Below are the code and all the weights of a small trained network. Each question names an input and a class and asks about switching units off, where a switched-off unit gives its printed mean instead of its output.

import numpy as np


def w(rows, s, z=0):
    codes = np.array(rows[::2]) - 128.0
    scale = np.full(codes.shape[1], s)
    scale[-1] = z or s
    return codes * scale


def norm(h):
    return h / np.sqrt((h * h).mean(-1, keepdims=True) + 1e-5)


def f(y):
    return y / 2 * (1 + np.tanh(0.7978845608 * (y + 0.044715 * y**3)))


def log_softmax(a):
    a = a - a.max(-1, keepdims=True)
    return a - np.log(np.exp(a).sum(-1, keepdims=True))


def net(x, mask):
    res = np.array(x, float).reshape(1, 3) / 4 @ E
    u = 0
    for l in range(4):
        y = f(norm(res) @ A[l][:, :-1].T + A[l][:, -1])
        res = res + np.where(mask[u : u + 4], y, B[l][:, -1]) @ B[l][:, :-1]
        u += 4
    return log_softmax(norm(res)[-1] @ U[:, :-1].T + U[:, -1])


A, B = {}, {}
E = w([
[140,141,145,130,46,37,179,179,194,208],'x0',
[140,121,160,95,187,56,220,88,189,68],'x1',
[183,90,1,196,170,112,138,60,191,170],'x2',
],0.0095)
A[0] = w([
[178,106,106,169,172,203,165,99,25,29,45],'0.n1',
[85,128,130,160,108,199,116,103,3,72,17],'0.n2',
[141,114,155,133,240,85,231,148,136,45,3],'0.n3',
[182,178,152,166,56,167,96,166,153,119,55],'0.n4',
],0.0056,0.0042)
B[0] = w([
[192,144,232,107,107,100,4,194,116,187,254],'0.n1',
[180,75,134,151,123,144,103,127,170,92,233],'0.n2',
[20,98,149,115,132,107,222,96,140,149,246],'0.n3',
[118,81,130,143,29,43,164,111,187,187,132],'0.n4',
],0.013,0.0032)
A[1] = w([
[26,141,81,94,40,39,165,202,254,103,89],'1.n1',
[146,181,164,168,32,132,238,221,102,200,2],'1.n2',
[181,66,50,225,221,186,113,157,135,130,128],'1.n3',
[45,117,151,174,148,82,165,91,44,117,24],'1.n4',
],0.0054,0.0041)
B[1] = w([
[104,131,52,99,121,139,9,209,141,67,254],'1.n1',
[111,157,175,188,134,53,155,228,119,110,178],'1.n2',
[124,128,189,185,124,196,144,127,62,104,206],'1.n3',
[67,58,145,108,163,48,122,96,168,167,125],'1.n4',
],0.011,0.0048)
A[2] = w([
[159,166,155,127,155,142,40,107,113,125,194],'2.n1',
[124,149,128,123,90,85,101,254,134,138,184],'2.n2',
[178,123,31,114,126,112,132,128,159,74,3],'2.n3',
[214,98,95,144,134,94,198,149,127,156,61],'2.n4',
],0.0096,0.00057)
B[2] = w([
[231,78,153,123,173,171,172,118,112,28,206],'2.n1',
[118,222,2,147,168,41,142,150,163,70,255],'2.n2',
[134,109,166,142,95,157,57,117,100,244,162],'2.n3',
[139,177,132,135,158,117,34,109,87,119,147],'2.n4',
],0.013,0.0088)
A[3] = w([
[134,162,208,95,190,111,106,194,53,81,95],'3.n1',
[142,131,39,211,107,189,138,101,58,67,175],'3.n2',
[113,120,254,86,93,183,207,102,37,117,4],'3.n3',
[180,21,8,201,182,76,174,151,122,133,250],'3.n4',
],0.0077,0.0026)
B[3] = w([
[185,160,67,213,153,114,160,145,127,111,214],'3.n1',
[100,62,145,144,137,69,177,103,80,144,234],'3.n2',
[85,104,71,159,95,158,113,70,62,232,185],'3.n3',
[30,254,115,132,160,149,136,91,148,150,253],'3.n4',
],0.013,0.0065)
U = w([
[132,81,130,106,52,178,130,118,192,129,2],'0',
[58,244,61,104,120,88,152,154,179,103,224],'1',
[214,99,171,149,162,169,143,149,116,38,204],'2',
[136,145,160,114,112,145,58,120,165,251,13],'3',
[61,109,117,176,152,157,188,66,90,204,173],'4',
[37,21,245,11,128,116,232,132,199,130,105],'5',
],0.011,0.0037)

Each question gives the input, the list of numbers given to net, and the class t.
The units are the neurons (one row each of A and B). Each row of codes is followed by its name. A weight is (code - 128) times the scale printed after its matrix; where a second scale follows, it is the last column's (A, B and U).
mask holds one flag per neuron, layer by layer. A switched-off neuron (its flag False) gives its mean, the last column of its row in B, instead of its output. The means were averaged over made-up inputs and are rounded, as every weight is.
A unit's drop is (log p(t) with every unit on - log p(t) with that unit switched off) / (log p(t) with every unit on - log p(t) with every unit switched off).
The circuit of an input: a set's keep is (log p(t) with only the set's units on - log p(t) with every unit switched off) / (log p(t) with every unit on - log p(t) with every unit switched off). Starting from the 12 units with the biggest drops (on a tie, the unit counted first), units are removed one at a time, each time the one whose removal leaves the highest keep (on an exact tie, the one counted first), for as long as the keep stays at least 0.8.
units of the circuit, in order: the units of the circuit, biggest drop first
most important unit: the unit with the biggest drop
k most important neurons: the k neurons with the biggest drops, biggest first
top k neurons in layer l: the k neurons of layer l with the biggest drops, biggest first
drop when u is switched off: that unit's drop, to one decimal
input [-7,7,7], class 4: top 2 neurons in layer 1 => 1.n3; 1.n1
input [0,3,-1], class 5: most important unit => 2.n2
input [-6,6,-7], class 4: units of the circuit, in order => 3.n3; 2.n2
input [-1,-5,-3], class 4: units of the circuit, in order => 3.n2; 1.n1
input [-4,8,4], class 5: units of the circuit, in order => 0.n3; 2.n2
input [-4,4,-3], class 4: units of the circuit, in order => 2.n2; 3.n3
input [-1,-2,-4], class 2: 2 most important neurons => 1.n2; 0.n2
input [-3,0,8], class 4: top 2 neurons in layer 1 => 1.n1; 1.n3
input [-6,3,5], class 2: units of the circuit, in order => 0.n1; 2.n1
input [4,-6,8], class 4: 4 most important neurons => 1.n3; 2.n2; 3.n2; 0.n1
input [4,3,7], class 3: top 2 neurons in layer 2 => 2.n3; 2.n2
input [-3,3,-2], class 4: 3 most important neurons => 0.n3; 1.n1; 2.n2
input [0,1,5], class 4: 2 most important neurons => 1.n3; 2.n2
input [2,2,6], class 3: units of the circuit, in order => 2.n3
input [-4,-1,6], class 2: 2 most important neurons => 0.n1; 0.n3
input [-2,-5,0], class 2: 2 most important neurons => 0.n3; 2.n1
input [-4,8,5], class 5: top 2 neurons in layer 3 => 3.n1; 3.n3
input [-6,-6,7], class 2: 3 most important neurons => 0.n1; 2.n1; 0.n3
input [5,-1,7], class 3: top 3 neurons in layer 2 => 2.n3; 2.n2; 2.n4
input [-1,4,5], class 4: units of the circuit, in order => 2.n2
input [3,-1,5], class 3: top 2 neurons in layer 0 => 0.n2; 0.n1
input [-4,5,3], class 5: top 2 neurons in layer 2 => 2.n2; 2.n1
input [-2,7,-2], class 5: drop when 0.n3 is switched off => 0.4
input [0,-1,5], class 4: drop when 1.n3 is switched off => 0.4
input [-1,7,-1], class 5: drop when 2.n2 is switched off => 0.3
